Each row has a hidden stage along a path, written after it and counted from one end. A new block has a new path.
[ -3.2 -49.2  26.2 -12.9  15.3 -11.3  32.5  23.2 -44.5  -7.6 -12.9 -30.3
 -17.8  48.3   8.4 -18.7  35.2  -3.8  13.6 -87.2  20.8  -9.3 -12.4   8.3
  26.6 -39.2  -5.9 -50.5   5.0 -17.8  11.1  12.7 -12.6 -23.2 -10.1   1.8
  -3.7  16.6] | 2
[-15.3  24.8  19.6  12.5   8.4  11.9   1.0  15.4  17.2 -25.7  38.5  -9.9
   9.5  20.2  17.1   1.2   6.0  -6.0 -10.9  -2.5   1.1   0.7  59.7 -12.3
   6.4 -34.0 -10.4   2.9 -10.5   5.9  10.8  -0.9  10.8 -10.9  17.0 -12.1
  32.1  20.4] | 2
[  3.2   9.2  -8.3   4.9   6.7  16.1   8.9   2.6  -8.9  -3.7  -8.5 -16.7
 -15.2  10.5  10.4  -5.3  13.3   2.7 -10.7  -4.0   6.8  12.4   9.3   0.9
  -4.4 -17.4 -12.1  -6.1   0.5  -5.7   6.0 -21.0 -12.1  -4.9   3.9  -1.8
 -10.7  -2.6] | 1
[ -0.9  -3.1  30.7 -31.2   7.0  -2.9   3.4   0.0  -1.4  -7.6  26.0  -9.2
  15.6   7.7  10.2  -7.8  10.0   8.5   0.7 -30.2  17.5  -4.0   7.5  -3.8
   7.7 -31.9 -14.1 -18.1  -8.9 -14.8 -56.4   6.6  12.9   8.9  24.2 -26.0
   6.1   1.6] | 2
[  6.9   1.4  13.4  -5.0 -17.0 -12.8  29.2  -9.7   7.3  -1.1   4.5   4.6
  10.9 -35.8  12.4   8.3  12.6  -7.5 -19.5  -8.7   6.3  -3.2  20.8  -3.0
  -2.0   3.4   9.1 -15.9 -13.9  -5.1  -3.6  -3.3  -2.5   6.7  -9.0   2.4
   9.2  23.3] | 3
[ -0.3  34.2  14.0  10.5  10.6  39.0 -39.0  16.3  37.2 -32.8  37.2 -20.5
  39.2  19.2  24.6   3.9 -12.0  10.1  -9.0  18.0   0.7  -6.1  75.1  -6.0
 -17.0 -13.2  15.4  31.6 -11.1  22.2   4.9  -9.3  41.5   6.0  41.0  -4.4
  11.2  -7.2] | 2
[ -7.8   5.6   9.7   4.9 -19.3 -14.5   9.8 -13.2  -0.4 -14.1   0.2  14.9
  -2.5  13.6   1.7  16.9  12.2  -1.7 -17.6 -24.5  15.8 -15.6   0.7 -12.1
   1.9  -8.0   7.6  -5.8 -11.1 -11.2   3.8  -2.2   8.3  -3.2   1.5   9.4
   5.9   7.4] | 3
[ 25.1   4.7  24.3  -1.0  -9.1 -16.9  18.4   2.6  -5.0  -9.7 -59.4  23.5
   9.4   9.2   2.2   9.7  10.0  18.4 -17.5 -63.3  28.3  14.1   1.1 -10.6
  -8.4  -5.2  -2.6  -3.0 -17.5  -9.4  17.1  43.3  -2.8  14.3   2.6  -3.7
   3.1   0.0] | 3
[  0.0   6.1   0.9  10.5   2.3 -15.3  12.0  -1.5   1.2 -13.8  19.2  -7.5
  11.5  14.1  -3.7  -5.0   6.6   3.9  -7.5   7.9   8.5 -11.7  21.6  -1.3
   2.9 -37.3   2.6  -7.6   0.0  -5.0   5.3  27.3 -64.6   1.7  19.6   2.1
   4.3  10.6] | 2
[ -7.8  24.7  -1.7  19.7  22.8  22.0  15.7   5.7  23.8 -17.8  34.3 -35.8
   8.9  19.4 -10.6  19.0   0.2  -9.7   8.5   1.3   7.4  -9.5  54.0   4.6
  -4.2 -28.6  -8.6  12.4   5.8   3.7   0.5  16.5   5.7 -11.0  26.7  -8.3
   9.9  12.3] | 2
[  8.5  -9.8  -3.7   9.3   3.4  -2.7  11.8   5.7  15.9  12.6 -11.5 -15.1
  -8.2   0.0  -2.6   0.0  10.9   1.0   8.6  -6.0   5.7  -1.4 -16.9   0.7
   7.4 -14.6  -4.4 -25.8  10.1  -7.7   2.8  14.0 -18.7 -25.6   4.4   7.1
   7.8   7.3] | 1
